Below are the code and all the weights of a small trained network. Each question names an input and a class and asks about switching units off, where a switched-off unit gives its printed mean instead of its output.

import numpy as np


def w(rows, s, z=0):
    codes = np.array(rows[::2]) - 128.0
    scale = np.full(codes.shape[1], s)
    scale[-1] = z or s
    return codes * scale


def f(y):
    return np.maximum(y, 0)


def log_softmax(a):
    a = a - a.max(-1, keepdims=True)
    return a - np.log(np.exp(a).sum(-1, keepdims=True))


def net(x, mask):
    res = np.array(x, float).reshape(1, 3) / 4 @ E
    y = f(res @ A[0][:, :-1].T + A[0][:, -1])
    res = res + np.where(mask, y, B[0][:, -1]) @ B[0][:, :-1]
    return log_softmax(res[-1] @ U[:, :-1].T + U[:, -1])


A, B = {}, {}
E = w([
[107,251,124,95],'x0',
[175,144,70,157],'x1',
[136,141,151,116],'x2',
],0.012)
A[0] = w([
[133,64,188,184,20],'N1',
[135,122,165,163,112],'N2',
[157,124,83,138,248],'N3',
[130,94,99,105,52],'N4',
[155,108,143,115,248],'N5',
[76,135,110,119,40],'N6',
[64,110,160,129,239],'N7',
[105,170,44,100,172],'N8',
[101,63,227,211,248],'N9',
[100,207,93,99,49],'N10',
[69,142,232,82,145],'N11',
[120,121,62,115,241],'N12',
[103,165,113,72,10],'N13',
[38,140,200,78,241],'N14',
[199,157,124,188,245],'N15',
[133,130,68,161,248],'N16',
[120,173,170,113,186],'N17',
[102,254,153,132,61],'N18',
[146,180,161,43,79],'N19',
[89,178,77,168,180],'N20',
[164,69,161,161,248],'N21',
[189,104,175,137,234],'N22',
[151,117,196,121,248],'N23',
[92,110,180,150,247],'N24',
[131,225,123,46,63],'N25',
[155,56,116,174,248],'N26',
[155,87,131,148,248],'N27',
[138,85,159,160,9],'N28',
[172,75,76,93,53],'N29',
[168,83,112,216,133],'N30',
],0.0099,0.0015)
B[0] = w([
[127,134,96,135,199],'N1',
[92,154,97,117,145],'N2',
[138,194,172,52,172],'N3',
[122,146,134,79,148],'N4',
[20,160,46,101,161],'N5',
[172,147,125,132,144],'N6',
[83,194,156,124,182],'N7',
[39,128,173,60,193],'N8',
[54,203,74,111,227],'N9',
[71,105,87,32,215],'N10',
[82,160,134,55,222],'N11',
[151,152,194,64,164],'N12',
[121,97,105,130,177],'N13',
[158,191,114,97,231],'N14',
[44,125,233,89,181],'N15',
[105,186,205,45,177],'N16',
[179,163,62,102,191],'N17',
[50,70,81,109,254],'N18',
[138,72,44,51,202],'N19',
[64,197,101,19,185],'N20',
[100,196,79,33,211],'N21',
[93,161,65,132,176],'N22',
[105,239,85,122,172],'N23',
[69,158,123,39,178],'N24',
[46,111,73,106,244],'N25',
[81,253,134,68,226],'N26',
[100,153,99,74,189],'N27',
[134,114,87,101,170],'N28',
[93,161,142,161,175],'N29',
[65,144,130,99,208],'N30',
],0.0041,0.0079)
U = w([
[134,227,98,99,245],'0',
[78,168,199,79,248],'1',
[72,81,2,111,206],'2',
[94,105,69,171,32],'3',
[178,40,183,76,8],'4',
[139,97,92,139,8],'5',
[119,69,227,143,8],'6',
],0.0089,0.0015)

Each question gives the input, the list of numbers given to net, and the class t.
The units are the neurons (one row each of A and B). Each row of codes is followed by its name. A weight is (code - 128) times the scale printed after its matrix; where a second scale follows, it is the last column's (A, B and U).
mask holds one flag per neuron, in row order. A switched-off neuron (its flag False) gives its mean, the last column of its row in B, instead of its output. The means were averaged over made-up inputs and are rounded, as every weight is.
A unit's drop is (log p(t) with every unit on - log p(t) with that unit switched off) / (log p(t) with every unit on - log p(t) with every unit switched off).
The circuit of an input: a set's keep is (log p(t) with only the set's units on - log p(t) with every unit switched off) / (log p(t) with every unit on - log p(t) with every unit switched off). Starting from the 12 units with the biggest drops (on a tie, the unit counted first), units are removed one at a time, each time the one whose removal leaves the highest keep (on an exact tie, the one counted first), for as long as the keep stays at least 0.8.
units of the circuit, in order: the units of the circuit, biggest drop first
top k neurons: the k neurons with the biggest drops, biggest first
drop when u is switched off: that unit's drop, to one decimal
input [-5,1,-5], class 0: units of the circuit, in order : N26; N18; N25
input [-1,7,-1], class 1: top 2 neurons : N15; N16
input [8,6,-6], class 2: units of the circuit, in order : N18; N25
input [-6,3,7], class 0: units of the circuit, in order : N26; N18; N21
input [7,-6,6], class 2: units of the circuit, in order : N18; N19; N25
input [8,0,2], class 2: units of the circuit, in order : N18; N25; N19
input [0,-7,8], class 0: top 2 neurons : N14; N23
input [-4,-3,-6], class 0: top 3 neurons : N18; N26; N25
input [3,6,0], class 1: top 3 neurons : N15; N8; N16
input [-5,4,-8], class 0: drop when N14 is switched off : -0.1
input [-4,2,-6], class 0: drop when N18 is switched off : 0.2
input [-4,1,-7], class 0: drop when N26 is switched off : 0.3
